Below are the code and all the weights of a small trained network. Each question names an input and a target symbol and asks about switching units off, where a switched-off unit gives its printed mean instead of its output.

import numpy as np


def w(rows, s, z=0):
    codes = np.array(rows[::2]) - 128.0
    scale = np.full(codes.shape[1], s)
    scale[-1] = z or s
    return codes * scale


def f(y):
    return np.maximum(y, 0)


def softmax(a):
    e = np.exp(a - a.max(-1, keepdims=True))
    return e / e.sum(-1, keepdims=True)


def log_softmax(a):
    a = a - a.max(-1, keepdims=True)
    return a - np.log(np.exp(a).sum(-1, keepdims=True))


def net(x, mask):
    ids = ['ΔΞΣΦΩαβεζηθλμτψ'.index(c) for c in x.split()]
    T = len(ids)
    res = E[ids] + P[:T]
    r = res
    for j in range(2):
        rows = slice(2 * j, 2 * j + 2)
        q, k, v = (r @ M[0][rows].T for M in (Q, K, V))
        z = softmax(np.where(np.tri(T) > 0, q @ k.T / 2**0.5, -1e9)) @ v
        o = O[0][rows]
        res = res + np.where(mask[j], z, o[:, -1]) @ o[:, :-1]
    y = f(res @ A[0][:, :-1].T + A[0][:, -1])
    res = res + np.where(mask[2:14], y, B[0][:, -1]) @ B[0][:, :-1]
    return log_softmax(res[-1] @ U[:, :-1].T + U[:, -1])


Q, K, V, O, A, B = {}, {}, {}, {}, {}, {}
E = w([
[140,72,137,133,134,82,134,115,112,179,132],'Δ',
[144,182,194,142,158,79,140,104,170,91,175],'Ξ',
[148,79,186,214,73,208,116,67,71,168,96],'Σ',
[176,123,110,165,101,65,239,166,81,124,117],'Φ',
[166,130,136,122,127,79,186,138,138,140,125],'Ω',
[152,196,115,163,156,118,81,184,118,147,132],'α',
[132,155,136,213,130,48,109,251,147,111,128],'β',
[98,141,137,166,128,52,180,150,134,155,179],'ε',
[140,137,156,133,108,74,151,167,73,87,151],'ζ',
[156,119,75,158,29,139,114,101,122,122,104],'η',
[74,209,110,165,140,140,125,132,84,127,86],'θ',
[107,114,144,101,121,86,81,131,117,107,126],'λ',
[169,103,162,120,133,90,121,134,91,89,103],'μ',
[87,121,138,136,101,78,154,154,99,137,124],'τ',
[83,138,188,154,117,76,73,145,100,105,168],'ψ',
],0.021)
P = w([
[197,141,146,148,106,50,141,86,13,143,153],'0',
[136,75,82,132,192,190,155,85,110,79,178],'1',
[131,126,102,50,112,190,165,151,150,130,164],'2',
[183,173,125,134,132,81,25,69,116,184,29],'3',
[94,104,53,172,210,215,150,118,140,36,137],'4',
[150,161,106,55,116,202,152,166,159,123,141],'5',
[103,245,126,149,95,100,43,122,128,181,29],'6',
],0.012)
Q[0] = w([
[140,36,97,145,85,144,142,83,100,145,82],'H1',
[63,82,117,199,229,254,174,64,121,30,140],'H1',
[118,165,177,74,69,54,117,200,89,209,45],'H2',
[159,230,88,188,168,83,70,162,101,186,55],'H2',
],0.036)
K[0] = w([
[113,77,101,130,91,112,112,134,70,193,124],'H1',
[104,194,29,183,113,177,92,215,143,143,53],'H1',
[96,133,199,94,133,1,138,125,79,133,148],'H2',
[142,192,110,199,206,66,104,98,126,123,144],'H2',
],0.046)
V[0] = w([
[247,83,123,175,112,156,47,255,161,171,218],'H1',
[88,5,190,151,91,56,177,120,190,74,123],'H1',
[108,191,33,153,11,74,88,57,176,68,158],'H2',
[175,123,225,242,47,217,108,156,155,184,125],'H2',
],0.0099)
O[0] = w([
[198,156,118,139,104,70,100,224,231,87,131,117],'H1',
[133,30,211,133,73,174,115,93,175,152,125,51],'H1',
[133,43,70,117,6,109,98,68,139,66,154,255],'H2',
[164,116,129,210,128,207,125,3,98,95,131,118],'H2',
],0.0051,0.005)
A[0] = w([
[79,108,192,104,140,154,118,101,248,164,156,61],'N1',
[91,140,134,147,96,108,150,88,133,143,85,120],'N2',
[136,90,157,112,135,184,172,191,142,122,167,83],'N3',
[81,99,150,88,145,154,163,139,109,96,179,69],'N4',
[128,187,179,110,86,113,149,128,160,151,111,94],'N5',
[79,68,133,82,128,172,97,157,145,164,161,66],'N6',
[141,63,125,29,187,180,148,132,167,137,99,33],'N7',
[141,83,101,134,149,163,193,135,176,195,142,82],'N8',
[132,133,113,94,130,218,132,147,150,144,181,122],'N9',
[64,96,166,77,140,166,195,107,227,146,134,81],'N10',
[146,154,128,160,86,107,140,141,138,144,137,2],'N11',
[85,96,173,102,118,137,123,165,227,110,84,154],'N12',
],0.017,0.0047)
B[0] = w([
[87,172,114,155,91,210,76,204,173,129,90,224],'N1',
[152,136,160,128,149,99,114,145,154,105,147,237],'N2',
[155,122,108,169,72,102,163,203,105,114,88,197],'N3',
[142,122,109,88,79,174,122,99,106,150,136,204],'N4',
[143,121,48,132,122,151,91,145,86,145,112,254],'N5',
[120,89,159,109,153,148,22,141,132,168,201,150],'N6',
[141,69,136,83,154,140,143,135,186,97,3,155],'N7',
[119,205,35,198,122,160,116,114,125,174,116,158],'N8',
[146,154,151,111,168,99,160,102,189,105,159,186],'N9',
[163,112,210,91,155,20,178,57,152,153,181,204],'N10',
[100,105,173,97,155,146,135,91,112,159,128,206],'N11',
[62,105,142,143,165,128,153,83,61,103,140,194],'N12',
],0.017,0.0068)
U = w([
[121,137,99,156,128,110,23,112,180,173,73,167],'Δ',
[101,194,173,83,88,161,155,128,186,123,132,181],'Ξ',
[145,119,123,176,176,216,132,96,144,132,142,89],'Σ',
[126,158,77,164,87,145,132,131,139,144,137,4],'Φ',
[109,135,72,116,135,98,141,87,171,142,94,69],'Ω',
[135,104,34,108,221,122,118,224,210,102,246,170],'α',
[64,90,118,204,145,155,128,170,151,103,166,147],'β',
[76,148,72,160,110,105,125,103,166,190,193,44],'ε',
[166,148,120,81,74,171,122,186,107,101,151,38],'ζ',
[106,55,13,151,112,158,113,87,199,77,189,181],'η',
[59,166,45,41,168,213,155,87,123,134,147,174],'θ',
[81,92,99,74,174,142,82,121,159,124,148,80],'λ',
[150,110,125,98,166,172,116,137,129,90,95,78],'μ',
[182,139,175,129,147,3,27,60,46,164,132,194],'τ',
[73,152,97,142,94,193,36,143,146,157,140,101],'ψ',
],0.0053,0.0045)

Each question gives the input, a string of symbols that net reads in full, and the target symbol t.
The units are the heads (2 rows each of Q, K, V and O) and the neurons (one row each of A and B). Each row of codes is followed by its name. A weight is (code - 128) times the scale printed after its matrix; where a second scale follows, it is the last column's (O, A, B and U).
mask holds one flag per unit, heads first, then neurons. A switched-off unit (its flag False) gives its mean, the last column of its rows in O or B, instead of its output. The means were averaged over made-up inputs and are rounded, as every weight is.
A unit's drop is (log p(t) with every unit on - log p(t) with that unit switched off) / (log p(t) with every unit on - log p(t) with every unit switched off).
The circuit of an input: a set's keep is (log p(t) with only the set's units on - log p(t) with every unit switched off) / (log p(t) with every unit on - log p(t) with every unit switched off). Starting from the 12 units with the biggest drops (on a tie, the unit counted first), units are removed one at a time, each time the one whose removal leaves the highest keep (on an exact tie, the one counted first), for as long as the keep stays at least 0.8.
circuit, biggest first: the units of the circuit, biggest drop first
unit that matters most: the unit with the biggest drop
top k neurons: the k neurons with the biggest drops, biggest first
heads that matter: for each layer, one digit per head in row order, 1 if its drop is at least 0.15 and else 0, layers parted by /
input α α λ, target λ: top 3 neurons => (N6, N7, N12)
input α α Ξ α Ξ Ξ Ξ, target ψ: unit that matters most => H1
input Ξ λ Ξ θ λ, target θ: heads that matter => 10
input λ η μ, target μ: heads that matter => 01
input Ξ λ α ζ Ξ, target α: heads that matter => 10
input Ξ Ξ Ξ Ξ τ ψ, target ψ: circuit, biggest first => (H1, N6, N1)
input Ξ ε β Ξ τ, target β: top 2 neurons => (N12, N3)
input α Ξ θ θ Ξ Σ, target Σ: heads that matter => 01
input α ψ ζ η Ω, target η: heads that matter => 01
input η Ξ Ξ Ξ θ β, target β: circuit, biggest first => (N12, H1, N3)
input θ Ξ ε, target ε: circuit, biggest first => (N10, N8, N1, H1)
input ε Ξ ε Ξ Ξ, target Ξ: circuit, biggest first => (N1, N10, H1, N5)
input Δ Ξ Ξ β α, target α: heads that matter => 10
input α θ η Σ η α, target θ: top neuron => (N2)
input Ξ Φ Ξ τ α Δ Ξ, target ψ: circuit, biggest first => (N1, H1, N5)
input Σ θ Ξ Ξ Ω, target θ: circuit, biggest first => (H1, N4)
input μ α Ξ, target Ξ: top 3 neurons => (N1, N10, N9)
input θ θ ψ μ η ζ Σ, target τ: top 2 neurons => (N1, N2)
input ε η η Ξ α Ω, target Ω: top 4 neurons => (N7, N10, N8, N1)
input β ζ α η Ξ, target η: unit that matters most => H2
input Δ α Σ τ θ Ξ β, target τ: top 3 neurons => (N1, N11, N2)
input Ξ Ξ α λ ε τ, target τ: top 2 neurons => (N10, N1)
